Below are the code and all the weights of a small trained network. Each question names an input and a target symbol and asks about switching units off, where a switched-off unit gives its printed mean instead of its output.

import numpy as np


def w(rows, s, z=0):
    codes = np.array(rows[::2]) - 128.0
    scale = np.full(codes.shape[1], s)
    scale[-1] = z or s
    return codes * scale


def f(y):
    return y / 2 * (1 + np.tanh(0.7978845608 * (y + 0.044715 * y**3)))


def softmax(a):
    e = np.exp(a - a.max(-1, keepdims=True))
    return e / e.sum(-1, keepdims=True)


def log_softmax(a):
    a = a - a.max(-1, keepdims=True)
    return a - np.log(np.exp(a).sum(-1, keepdims=True))


def net(x, mask):
    ids = ['αβδεζηθλμξπστφψω'.index(c) for c in x.split()]
    T = len(ids)
    res = E[ids] + P[:T]
    r = res
    for j in range(3):
        rows = slice(3 * j, 3 * j + 3)
        q, k, v = (r @ M[0][rows].T for M in (Q, K, V))
        z = softmax(np.where(np.tri(T) > 0, q @ k.T / 3**0.5, -1e9)) @ v
        o = O[0][rows]
        res = res + np.where(mask[j], z, o[:, -1]) @ o[:, :-1]
    y = f(res @ A[0][:, :-1].T + A[0][:, -1])
    res = res + np.where(mask[3:15], y, B[0][:, -1]) @ B[0][:, :-1]
    return log_softmax(res[-1] @ U[:, :-1].T + U[:, -1])


Q, K, V, O, A, B = {}, {}, {}, {}, {}, {}
E = w([
[251,162,205],'α',
[113,98,150],'β',
[122,64,191],'δ',
[100,187,106],'ε',
[95,168,137],'ζ',
[117,133,147],'η',
[114,94,155],'θ',
[129,100,104],'λ',
[123,147,101],'μ',
[118,144,92],'ξ',
[112,115,183],'π',
[116,109,133],'σ',
[128,47,162],'τ',
[100,121,150],'φ',
[134,63,135],'ψ',
[120,91,139],'ω',
],0.025)
P = w([
[129,148,108],'0',
[2,172,98],'1',
[2,149,126],'2',
[7,150,144],'3',
[141,189,146],'4',
[138,187,143],'5',
[132,176,148],'6',
[108,156,154],'7',
[112,160,163],'8',
[111,162,172],'9',
],0.0059)
Q[0] = w([
[1,115,70],'head 0',
[157,138,142],'head 0',
[39,100,123],'head 0',
[96,107,162],'head 1',
[158,83,108],'head 1',
[146,129,149],'head 1',
[104,138,188],'head 2',
[116,146,131],'head 2',
[147,168,93],'head 2',
],0.021)
K[0] = w([
[205,162,138],'head 0',
[69,104,133],'head 0',
[241,125,143],'head 0',
[192,120,108],'head 1',
[156,175,192],'head 1',
[132,206,110],'head 1',
[249,150,153],'head 2',
[126,112,149],'head 2',
[83,69,115],'head 2',
],0.015)
V[0] = w([
[125,235,101],'head 0',
[220,54,111],'head 0',
[143,145,5],'head 0',
[187,134,111],'head 1',
[131,74,79],'head 1',
[24,120,125],'head 1',
[173,157,151],'head 2',
[150,217,84],'head 2',
[96,118,41],'head 2',
],0.013)
O[0] = w([
[54,163,243,119],'head 0',
[254,189,40,149],'head 0',
[216,72,254,1],'head 0',
[167,118,206,95],'head 1',
[196,183,67,102],'head 1',
[111,179,97,166],'head 1',
[57,58,127,191],'head 2',
[60,237,232,120],'head 2',
[105,211,111,4],'head 2',
],0.0074,0.0064)
A[0] = w([
[134,127,125,134],'neuron 0',
[252,206,243,143],'neuron 1',
[206,239,135,208],'neuron 2',
[190,200,245,101],'neuron 3',
[44,143,95,88],'neuron 4',
[76,101,158,90],'neuron 5',
[31,19,22,76],'neuron 6',
[64,177,178,183],'neuron 7',
[146,52,195,24],'neuron 8',
[193,214,69,60],'neuron 9',
[161,254,65,163],'neuron 10',
[175,34,197,4],'neuron 11',
],0.0084,0.012)
B[0] = w([
[122,126,134,131],'neuron 0',
[84,129,145,155],'neuron 1',
[107,60,217,203],'neuron 2',
[84,57,120,160],'neuron 3',
[114,166,84,178],'neuron 4',
[130,111,11,168],'neuron 5',
[125,254,226,254],'neuron 6',
[184,105,71,245],'neuron 7',
[197,200,109,162],'neuron 8',
[95,127,70,182],'neuron 9',
[164,83,147,254],'neuron 10',
[155,190,88,165],'neuron 11',
],0.0086,0.0095)
U = w([
[194,8,204,160],'α',
[81,135,149,131],'β',
[178,187,141,128],'δ',
[88,119,24,77],'ε',
[158,233,84,2],'ζ',
[40,76,122,167],'η',
[75,79,211,94],'θ',
[147,120,122,172],'λ',
[200,84,89,164],'μ',
[189,156,51,96],'ξ',
[128,133,166,164],'π',
[97,173,128,108],'σ',
[180,185,149,128],'τ',
[83,202,142,30],'φ',
[191,141,143,235],'ψ',
[81,80,225,149],'ω',
],0.011,0.008)

Each question gives the input, a string of symbols that net reads in full, and the target symbol t.
The units are the heads (3 rows each of Q, K, V and O) and the neurons (one row each of A and B). Each row of codes is followed by its name. A weight is (code - 128) times the scale printed after its matrix; where a second scale follows, it is the last column's (O, A, B and U).
mask holds one flag per unit, heads first, then neurons. A switched-off unit (its flag False) gives its mean, the last column of its rows in O or B, instead of its output. The means were averaged over made-up inputs and are rounded, as every weight is.
A unit's drop is (log p(t) with every unit on - log p(t) with that unit switched off) / (log p(t) with every unit on - log p(t) with every unit switched off).
The circuit of an input: a set's keep is (log p(t) with only the set's units on - log p(t) with every unit switched off) / (log p(t) with every unit on - log p(t) with every unit switched off). Starting from the 12 units with the biggest drops (on a tie, the unit counted first), units are removed one at a time, each time the one whose removal leaves the highest keep (on an exact tie, the one counted first), for as long as the keep stays at least 0.8.
circuit, biggest first: the units of the circuit, biggest drop first
most important unit: the unit with the biggest drop
top k neurons: the k neurons with the biggest drops, biggest first
which heads matter: for each layer, one digit per head in row order, 1 if its drop is at least 0.15 and else 0, layers parted by /
input ζ ξ ζ ε ε ε ω, target η: which heads matter : 101
input δ η ε ε, target ζ: circuit, biggest first : neuron 6; head 0
input ε τ ζ λ μ θ β α, target α: circuit, biggest first : head 2
input ξ ε ψ, target ω: circuit, biggest first : head 0; head 2
input μ ε η σ π, target η: circuit, biggest first : head 0; neuron 6; neuron 5
input λ ξ η, target α: top 2 neurons : neuron 6; neuron 2
input ψ ζ ε, target μ: circuit, biggest first : head 0; neuron 10; neuron 2
input ψ θ α ε ω ε, target ε: circuit, biggest first : head 0; neuron 6
input ω θ ψ ψ λ ω ξ, target μ: top 3 neurons : neuron 6; neuron 10; neuron 9
input π λ ε θ, target φ: which heads matter : 100
input π π τ, target φ: which heads matter : 100
input ξ β ε, target ω: which heads matter : 101
input ψ ψ λ ψ, target μ: which heads matter : 111
input ξ φ β, target ω: circuit, biggest first : head 0
input τ λ λ ω, target ξ: top 2 neurons : neuron 9; neuron 6
input τ π ζ, target ξ: top 3 neurons : neuron 9; neuron 6; neuron 10
input ε φ φ, target η: top 2 neurons : neuron 3; neuron 5
input α ψ η σ ε, target ε: which heads matter : 110
input ζ μ π φ, target ε: top 2 neurons : neuron 7; neuron 5
input ψ β φ σ, target μ: top neuron : neuron 10
input ε σ τ φ, target η: top 3 neurons : neuron 3; neuron 5; neuron 6
input ξ ε ζ η η, target η: top 2 neurons : neuron 6; neuron 3
input ζ η ξ β ε ζ ε λ, target η: top 2 neurons : neuron 6; neuron 8
input ψ ψ ζ, target μ: top 2 neurons : neuron 10; neuron 2
input α ε ε ζ, target ζ: top 4 neurons : neuron 6; neuron 2; neuron 4; neuron 7
input ε β λ ε, target η: top 2 neurons : neuron 6; neuron 3
input π ψ β, target φ: top 2 neurons : neuron 6; neuron 7
input ε η θ, target η: top 3 neurons : neuron 5; neuron 3; neuron 6
input β α μ α λ ε ε ω α, target α: most important unit : neuron 3
